Below is a small trained network, with its code and all its weights. Each question gives an input and a target symbol and asks what happens when units are switched off, that is, made to give their printed mean instead of their output.

import numpy as np


def w(rows, s, z=0):
    codes = np.array(rows[::2]) - 128.0
    scale = np.full(codes.shape[1], s)
    scale[-1] = z or s
    return codes * scale


def norm(h):
    return h / np.sqrt((h * h).mean(-1, keepdims=True) + 1e-5)


def f(y):
    return y / 2 * (1 + np.tanh(0.7978845608 * (y + 0.044715 * y**3)))


def softmax(a):
    e = np.exp(a - a.max(-1, keepdims=True))
    return e / e.sum(-1, keepdims=True)


def log_softmax(a):
    a = a - a.max(-1, keepdims=True)
    return a - np.log(np.exp(a).sum(-1, keepdims=True))


def net(x, mask):
    ids = ['ΘΣβζπψ'.index(c) for c in x.split()]
    T = len(ids)
    res = E[ids] + P[:T]
    r = norm(res)
    for j in range(3):
        rows = slice(4 * j, 4 * j + 4)
        q, k, v = (r @ M[0][rows].T for M in (Q, K, V))
        z = softmax(np.where(np.tri(T) > 0, q @ k.T / 4**0.5, -1e9)) @ v
        o = O[0][rows]
        res = res + np.where(mask[j], z, o[:, -1]) @ o[:, :-1]
    y = f(norm(res) @ A[0][:, :-1].T + A[0][:, -1])
    res = res + np.where(mask[3:27], y, B[0][:, -1]) @ B[0][:, :-1]
    return log_softmax(norm(res)[-1] @ U[:, :-1].T + U[:, -1])


Q, K, V, O, A, B = {}, {}, {}, {}, {}, {}
E = w([
[114,103,177,153,136,1,123,195,45,89,94,174],'Θ',
[135,121,176,155,209,113,89,102,216,76,69,131],'Σ',
[181,158,124,59,120,157,87,180,165,41,84,157],'β',
[89,208,120,62,202,131,167,125,176,99,192,177],'ζ',
[129,169,105,84,101,156,233,76,147,174,20,156],'π',
[119,42,125,172,75,135,98,175,149,228,218,161],'ψ',
],0.0034)
P = w([
[123,127,116,57,84,4,52,62,106,108,148,26],'0',
[142,122,231,37,89,69,150,137,207,145,140,126],'1',
[160,133,221,76,114,108,147,129,161,137,138,179],'2',
[89,112,160,59,166,150,134,178,132,176,91,128],'3',
[97,134,136,105,152,151,125,172,134,158,60,156],'4',
[150,141,156,146,126,142,160,112,139,119,129,210],'5',
[144,149,120,164,148,147,137,134,141,131,101,205],'6',
[106,134,62,158,182,170,156,181,133,145,89,150],'7',
[136,145,69,174,173,156,165,166,138,129,91,169],'8',
[172,150,72,209,156,150,186,139,149,107,121,191],'9',
],0.0031)
Q[0] = w([
[99,130,87,124,95,171,133,106,156,164,155,112],'h1',
[100,87,137,154,102,96,43,122,21,135,149,99],'h1',
[131,117,149,128,74,102,151,114,116,140,141,140],'h1',
[148,103,107,189,104,106,52,110,91,122,188,75],'h1',
[133,179,130,93,138,131,170,93,121,98,94,122],'h2',
[149,108,146,123,83,146,125,125,180,149,167,134],'h2',
[112,130,106,117,112,201,106,63,154,136,143,67],'h2',
[98,122,145,95,155,164,118,159,149,152,162,159],'h2',
[193,65,180,130,14,145,93,32,98,156,255,61],'h3',
[114,141,32,170,161,118,115,161,123,102,93,133],'h3',
[226,184,175,163,110,47,237,110,199,24,120,215],'h3',
[148,123,63,215,123,136,119,116,128,120,173,136],'h3',
],0.0063)
K[0] = w([
[137,102,116,141,84,143,116,121,146,164,150,129],'h1',
[115,116,200,95,99,86,78,116,116,131,136,127],'h1',
[99,113,119,105,104,116,126,129,118,149,119,85],'h1',
[110,90,164,119,117,98,42,137,122,134,167,117],'h1',
[119,161,121,63,111,135,141,90,141,139,107,117],'h2',
[103,105,131,114,112,92,117,166,95,127,124,98],'h2',
[113,129,172,130,124,83,164,113,73,130,87,153],'h2',
[118,140,165,96,131,104,113,117,129,112,179,126],'h2',
[115,128,168,64,121,85,108,122,125,116,124,40],'h3',
[166,155,78,188,145,130,150,94,103,120,133,212],'h3',
[88,121,1,182,157,179,139,173,113,146,116,93],'h3',
[165,161,105,128,151,86,123,119,85,69,108,100],'h3',
],0.0075)
V[0] = w([
[136,187,50,54,171,170,151,43,228,116,165,94],'h1',
[142,198,131,60,172,121,141,83,73,28,72,91],'h1',
[152,89,85,117,160,141,153,152,186,182,221,141],'h1',
[99,55,166,190,144,72,74,221,84,165,226,151],'h1',
[130,66,101,167,38,5,193,105,120,207,44,144],'h2',
[178,43,178,175,114,95,12,232,93,52,125,138],'h2',
[46,110,127,150,205,30,147,185,82,108,241,175],'h2',
[86,94,190,244,243,91,87,51,192,150,100,104],'h2',
[59,180,106,53,101,144,202,16,152,177,155,125],'h3',
[143,99,73,136,89,103,107,138,187,199,221,125],'h3',
[118,129,134,111,130,144,126,140,127,134,146,128],'h3',
[84,151,144,141,226,79,103,156,115,36,205,135],'h3',
],0.0028)
O[0] = w([
[119,131,206,136,45,89,45,159,101,148,98,98,181],'h1',
[84,123,105,96,81,63,135,142,227,135,148,101,199],'h1',
[145,152,147,163,99,150,76,129,103,129,63,154,103],'h1',
[117,175,64,154,126,175,180,70,95,105,43,181,2],'h1',
[147,140,183,83,147,100,84,72,85,223,3,179,200],'h2',
[153,48,187,66,57,107,85,203,173,112,146,59,121],'h2',
[46,213,158,128,115,59,121,151,186,206,205,92,158],'h2',
[64,55,217,201,178,95,154,63,146,116,110,60,98],'h2',
[150,168,151,227,124,141,111,201,77,147,143,97,175],'h3',
[62,71,105,168,117,149,70,129,128,160,186,184,134],'h3',
[138,133,112,146,118,126,122,142,139,116,120,133,130],'h3',
[59,156,138,97,46,94,136,119,159,97,47,133,108],'h3',
],0.0036,0.0021)
A[0] = w([
[138,96,140,119,132,134,146,115,128,136,106,117,106],'n1',
[145,98,141,119,111,181,103,113,123,135,129,117,87],'n2',
[111,79,154,184,153,151,121,66,139,77,119,59,71],'n3',
[108,83,73,158,146,137,160,101,88,133,151,148,72],'n4',
[89,193,102,154,118,151,126,103,119,115,183,109,33],'n5',
[154,99,113,103,105,130,125,124,133,90,132,105,96],'n6',
[171,115,141,149,176,167,107,133,84,164,178,110,45],'n7',
[189,162,158,146,143,115,142,152,93,142,124,62,107],'n8',
[136,131,148,129,95,166,91,90,116,149,110,113,64],'n9',
[161,149,83,171,145,255,138,52,67,135,84,137,2],'n10',
[101,70,124,146,120,157,88,126,116,185,156,170,174],'n11',
[138,129,43,143,159,172,186,43,56,120,93,148,88],'n12',
[104,109,127,105,123,93,157,29,133,133,111,82,13],'n13',
[167,162,94,132,140,116,162,91,46,108,93,78,14],'n14',
[89,165,62,174,119,182,163,107,114,83,172,97,43],'n15',
[140,138,121,137,145,155,138,147,171,150,122,138,116],'n16',
[113,96,130,141,82,91,89,110,38,109,134,86,126],'n17',
[132,118,120,121,149,100,179,125,100,117,109,146,70],'n18',
[116,159,145,114,109,136,137,123,119,89,93,130,113],'n19',
[170,107,76,103,79,209,98,142,113,73,149,98,21],'n20',
[160,126,91,165,126,208,170,85,70,178,83,156,116],'n21',
[105,130,144,137,109,133,145,112,121,99,119,93,77],'n22',
[127,113,172,90,99,87,102,133,132,166,135,115,88],'n23',
[143,93,106,54,130,115,166,76,139,87,114,103,62],'n24',
],0.008,0.0045)
B[0] = w([
[111,166,122,148,131,111,108,172,128,117,176,136,127],'n1',
[96,156,147,130,141,104,129,168,159,125,149,134,118],'n2',
[88,202,100,157,126,152,194,225,150,131,192,208,132],'n3',
[88,141,115,175,158,147,174,187,153,127,160,185,126],'n4',
[134,114,121,176,160,177,209,222,168,101,106,186,118],'n5',
[108,156,98,169,183,110,159,138,166,163,139,144,118],'n6',
[63,128,99,154,84,101,139,128,153,68,96,148,139],'n7',
[182,137,149,93,180,102,122,130,124,176,135,114,168],'n8',
[105,163,127,145,158,125,150,198,181,136,171,155,117],'n9',
[164,115,3,241,186,127,154,72,130,140,176,136,149],'n10',
[99,53,135,119,114,123,113,106,127,138,148,142,253],'n11',
[178,84,48,174,165,36,78,34,78,129,110,88,147],'n12',
[119,122,206,46,99,140,107,159,105,158,138,156,124],'n13',
[167,175,153,130,186,116,164,226,142,128,137,135,122],'n14',
[123,185,60,191,125,102,110,122,124,90,153,121,114],'n15',
[129,122,143,135,113,130,111,98,77,121,147,121,170],'n16',
[168,104,125,118,135,94,66,75,59,131,97,106,127],'n17',
[113,162,151,142,127,162,133,180,164,115,159,135,140],'n18',
[95,130,117,112,91,79,122,123,184,110,122,119,125],'n19',
[76,168,143,182,152,172,202,197,148,111,151,177,125],'n20',
[81,152,175,131,143,167,172,203,152,101,145,161,208],'n21',
[116,159,111,122,116,103,108,156,158,114,131,142,103],'n22',
[143,124,72,170,141,151,130,90,72,114,113,123,224],'n23',
[160,102,96,123,186,79,137,138,199,214,180,164,135],'n24',
],0.0063,0.0045)
U = w([
[155,114,118,78,112,69,36,41,111,145,109,85,255],'Θ',
[86,122,254,75,121,127,166,205,179,146,133,158,55],'Σ',
[142,142,7,168,164,128,212,154,183,135,158,147,157],'β',
[86,191,109,151,62,127,154,117,112,49,66,100,93],'ζ',
[202,176,158,145,186,154,134,152,61,150,131,87,63],'π',
[84,67,106,169,111,190,114,104,83,137,159,166,109],'ψ',
],0.0041,0.0018)

Each question gives the input, a string of symbols that net reads in full, and the target symbol t.
The units are the heads (4 rows each of Q, K, V and O) and the neurons (one row each of A and B). Each row of codes is followed by its name. A weight is (code - 128) times the scale printed after its matrix; where a second scale follows, it is the last column's (O, A, B and U).
mask holds one flag per unit, heads first, then neurons. A switched-off unit (its flag False) gives its mean, the last column of its rows in O or B, instead of its output. The means were averaged over made-up inputs and are rounded, as every weight is.
A unit's drop is (log p(t) with every unit on - log p(t) with that unit switched off) / (log p(t) with every unit on - log p(t) with every unit switched off).
The circuit of an input: a set's keep is (log p(t) with only the set's units on - log p(t) with every unit switched off) / (log p(t) with every unit on - log p(t) with every unit switched off). Starting from the 12 units with the biggest drops (on a tie, the unit counted first), units are removed one at a time, each time the one whose removal leaves the highest keep (on an exact tie, the one counted first), for as long as the keep stays at least 0.8.
units of the circuit, in order: the units of the circuit, biggest drop first
most important unit: the unit with the biggest drop
k most important neurons: the k neurons with the biggest drops, biggest first
which heads matter: for each layer, one digit per head in row order, 1 if its drop is at least 0.15 and else 0, layers parted by /
input ζ π β, target π: most important unit -> h3
input π ψ β π Θ Σ, target π: which heads matter -> 001
input Θ Θ ζ Θ Σ ζ Θ Σ ζ Θ, target ζ: which heads matter -> 001
input ζ π ζ, target π: units of the circuit, in order -> [n11; h3]
input ψ Θ ζ Θ ζ Θ π Θ, target β: which heads matter -> 110
input ψ ζ Σ β Σ β Θ Θ π ψ, target Σ: units of the circuit, in order -> [h1; n21]
input π Θ ψ β ζ ψ Θ ζ, target Σ: which heads matter -> 110
input Θ ψ Σ, target ψ: units of the circuit, in order -> [h3; n8]
input Θ ζ ζ Σ Θ Θ Σ π ψ, target Θ: which heads matter -> 011
input Σ Θ β ζ ψ π π, target Σ: which heads matter -> 111
input Θ Θ Θ π ψ π π π ψ, target Σ: which heads matter -> 110
input ψ ψ ζ Σ β Σ, target β: which heads matter -> 011
input Σ ψ ψ ψ π ζ Θ β, target Θ: which heads matter -> 101
input Θ Θ β ζ, target Θ: units of the circuit, in order -> [n21]
input ζ β β Θ, target β: which heads matter -> 111
input π π Θ ψ ζ Σ ζ β, target ζ: units of the circuit, in order -> [h3; n24]
input Θ Θ Θ Σ Σ Σ Θ π β, target π: which heads matter -> 001
input ψ ψ ψ ψ ψ, target β: which heads matter -> 100
input π Σ Σ ψ π Σ Θ β Σ Θ, target Σ: which heads matter -> 000
input Σ π π π, target β: 3 most important neurons -> [n10; n7; n21]
input Σ Σ π ζ, target π: units of the circuit, in order -> [h3]
input ψ Θ π β π β π ψ ζ, target Θ: units of the circuit, in order -> [h1; n21]
input π Θ π ζ β Θ ψ β, target Σ: 2 most important neurons -> [n20; n23]
input β β π Σ ζ π, target Σ: 3 most important neurons -> [n21; n12; n10]
input π Θ Θ, target π: units of the circuit, in order -> [h3; n11]
input ψ ψ β ψ ψ Σ ψ Σ Θ Σ, target Σ: units of the circuit, in order -> [n23; n10]
input π Σ β π π Θ ψ, target Θ: which heads matter -> 010
